Here is a tiny trained network, its code and every weight. The questions are about switching its units off for an input and a target symbol, where a switched-off unit gives its printed mean instead of its output.

import numpy as np


def w(rows, s, z=0):
    codes = np.array(rows[::2]) - 128.0
    scale = np.full(codes.shape[1], s)
    scale[-1] = z or s
    return codes * scale


def norm(h):
    return h / np.sqrt((h * h).mean(-1, keepdims=True) + 1e-5)


def f(y):
    return np.maximum(y, 0)


def softmax(a):
    e = np.exp(a - a.max(-1, keepdims=True))
    return e / e.sum(-1, keepdims=True)


def log_softmax(a):
    a = a - a.max(-1, keepdims=True)
    return a - np.log(np.exp(a).sum(-1, keepdims=True))


def net(x, mask):
    ids = ['γδζημπτφω'.index(c) for c in x.split()]
    T = len(ids)
    res = E[ids] + P[:T]
    u = 0
    for l in range(2):
        q, k, v = (norm(res) @ M[l].T for M in (Q, K, V))
        z = softmax(np.where(np.tri(T) > 0, q @ k.T / 2**0.5, -1e9)) @ v
        res = res + np.where(mask[u], z, O[l][:, -1]) @ O[l][:, :-1]
        u += 1
        y = f(norm(res) @ A[l][:, :-1].T + A[l][:, -1])
        res = res + np.where(mask[u : u + 8], y, B[l][:, -1]) @ B[l][:, :-1]
        u += 8
    return log_softmax(norm(res)[-1] @ U[:, :-1].T + U[:, -1])


Q, K, V, O, A, B = {}, {}, {}, {}, {}, {}
E = w([
[104,118,168,115],'γ',
[156,44,172,73],'δ',
[66,39,165,220],'ζ',
[73,98,220,251],'η',
[118,145,212,138],'μ',
[160,39,183,57],'π',
[144,180,99,88],'τ',
[145,230,130,84],'φ',
[103,184,90,176],'ω',
],0.014)
P = w([
[34,210,52,112],'0',
[151,78,203,169],'1',
[100,197,63,122],'2',
[153,96,222,164],'3',
[233,203,168,202],'4',
[131,109,215,163],'5',
[186,122,49,139],'6',
[115,115,214,158],'7',
[238,119,67,169],'8',
[108,121,210,151],'9',
[254,72,58,193],'10',
[100,128,205,142],'11',
],0.0085)
Q[0] = w([
[59,109,53,1],'L0H1',
[209,136,134,56],'L0H1',
],0.0067)
K[0] = w([
[94,33,75,2],'L0H1',
[174,149,188,192],'L0H1',
],0.008)
V[0] = w([
[139,75,202,136],'L0H1',
[83,202,176,252],'L0H1',
],0.0048)
O[0] = w([
[21,2,140,100,187],'L0H1',
[138,165,126,120,253],'L0H1',
],0.0064,0.0026)
A[0] = w([
[143,119,110,64,98],'L0N1',
[125,182,152,72,88],'L0N2',
[187,145,121,86,110],'L0N3',
[86,149,103,170,253],'L0N4',
[179,108,51,116,112],'L0N5',
[92,123,95,128,105],'L0N6',
[125,249,147,207,158],'L0N7',
[161,92,128,161,184],'L0N8',
],0.014,0.003)
B[0] = w([
[173,188,180,142,161],'L0N1',
[114,136,125,224,177],'L0N2',
[83,165,115,203,172],'L0N3',
[131,183,105,4,181],'L0N4',
[197,61,116,124,164],'L0N5',
[110,201,88,106,136],'L0N6',
[136,104,108,78,255],'L0N7',
[171,188,137,134,183],'L0N8',
],0.011,0.0085)
Q[1] = w([
[95,202,19,40],'L1H1',
[96,163,188,3],'L1H1',
],0.0069)
K[1] = w([
[7,125,213,162],'L1H1',
[73,109,152,150],'L1H1',
],0.012)
V[1] = w([
[73,187,197,255],'L1H1',
[142,186,171,237],'L1H1',
],0.0047)
O[1] = w([
[190,7,168,162,7],'L1H1',
[155,238,235,219,97],'L1H1',
],0.011,0.0015)
A[1] = w([
[197,195,99,174,202],'L1N1',
[139,81,179,39,151],'L1N2',
[90,148,94,122,84],'L1N3',
[165,252,101,27,237],'L1N4',
[203,174,110,175,204],'L1N5',
[247,73,129,217,254],'L1N6',
[107,142,145,147,67],'L1N7',
[108,105,157,217,142],'L1N8',
],0.011,0.0024)
B[1] = w([
[197,63,181,45,213],'L1N1',
[53,182,77,231,203],'L1N2',
[142,207,152,74,142],'L1N3',
[168,127,118,2,254],'L1N4',
[79,50,152,57,207],'L1N5',
[150,164,20,73,213],'L1N6',
[113,80,115,198,141],'L1N7',
[189,160,170,116,158],'L1N8',
],0.0052,0.0099)
U = w([
[157,181,157,32,145],'γ',
[239,92,215,147,255],'δ',
[227,49,109,179,135],'ζ',
[192,238,185,254,148],'η',
[89,2,255,144,70],'μ',
[141,50,148,202,95],'π',
[132,66,138,185,49],'τ',
[117,134,149,196,71],'φ',
[119,103,145,196,87],'ω',
],0.0088,0.0039)

Each question gives the input, a string of symbols that net reads in full, and the target symbol t.
The units are the heads (2 rows each of Q, K, V and O) and the neurons (one row each of A and B). Each row of codes is followed by its name. A weight is (code - 128) times the scale printed after its matrix; where a second scale follows, it is the last column's (O, A, B and U).
mask holds one flag per unit, layer by layer, with each layer's heads first. A switched-off unit (its flag False) gives its mean, the last column of its rows in O or B, instead of its output. The means were averaged over made-up inputs and are rounded, as every weight is.
A unit's drop is (log p(t) with every unit on - log p(t) with that unit switched off) / (log p(t) with every unit on - log p(t) with every unit switched off).
The circuit of an input: a set's keep is (log p(t) with only the set's units on - log p(t) with every unit switched off) / (log p(t) with every unit on - log p(t) with every unit switched off). Starting from the 12 units with the biggest drops (on a tie, the unit counted first), units are removed one at a time, each time the one whose removal leaves the highest keep (on an exact tie, the one counted first), for as long as the keep stays at least 0.8.
circuit, biggest first: the units of the circuit, biggest drop first
most important unit: the unit with the biggest drop
top k neurons: the k neurons with the biggest drops, biggest first
top k neurons in layer l: the k neurons of layer l with the biggest drops, biggest first
input π η ω π τ ω ζ, target γ: most important unit -> L1N6
input ω τ π μ, target η: circuit, biggest first -> L1N1, L1N4, L0N4
input π ζ δ ζ ζ μ π γ, target μ: top 2 neurons -> L0N1, L1N6
input μ γ ω φ τ δ μ δ ω ζ, target γ: circuit, biggest first -> L1H1, L0N7, L0N4
input φ π δ π τ π ζ φ π π δ π, target μ: top 4 neurons -> L0N4, L0N2, L0N7, L0N3
input ω τ τ, target δ: circuit, biggest first -> L1H1, L0N3, L1N1, L0N2
input δ π ω φ τ τ, target δ: top 2 neurons in layer 0 -> L0N7, L0N2
input π ζ τ γ, target η: top 2 neurons -> L0N7, L1N5
input φ ω δ ζ γ η ζ, target δ: circuit, biggest first -> L0N4, L1H1, L0N8
input δ π π γ, target μ: circuit, biggest first -> L0H1, L0N4
input π ω π φ τ π δ δ τ ζ, target η: top 2 neurons in layer 0 -> L0N7, L0N8
input π δ δ τ, target η: circuit, biggest first -> L0N2, L0N3
input τ τ μ, target δ: top 2 neurons -> L0N3, L0N2
input ω γ τ π η φ, target δ: top 2 neurons in layer 0 -> L0N7, L0N4
input π δ π δ, target μ: top 2 neurons -> L0N4, L0N7
input η τ τ τ γ η, target η: most important unit -> L1N5
input τ γ δ π, target μ: top 2 neurons -> L0N4, L1N4
input γ μ μ φ ω τ γ δ, target η: top 2 neurons in layer 1 -> L1N2, L1N5
input τ τ δ π, target η: top 4 neurons in layer 0 -> L0N7, L0N4, L0N1, L0N5
input τ μ τ π, target η: top 3 neurons in layer 0 -> L0N7, L0N4, L0N5
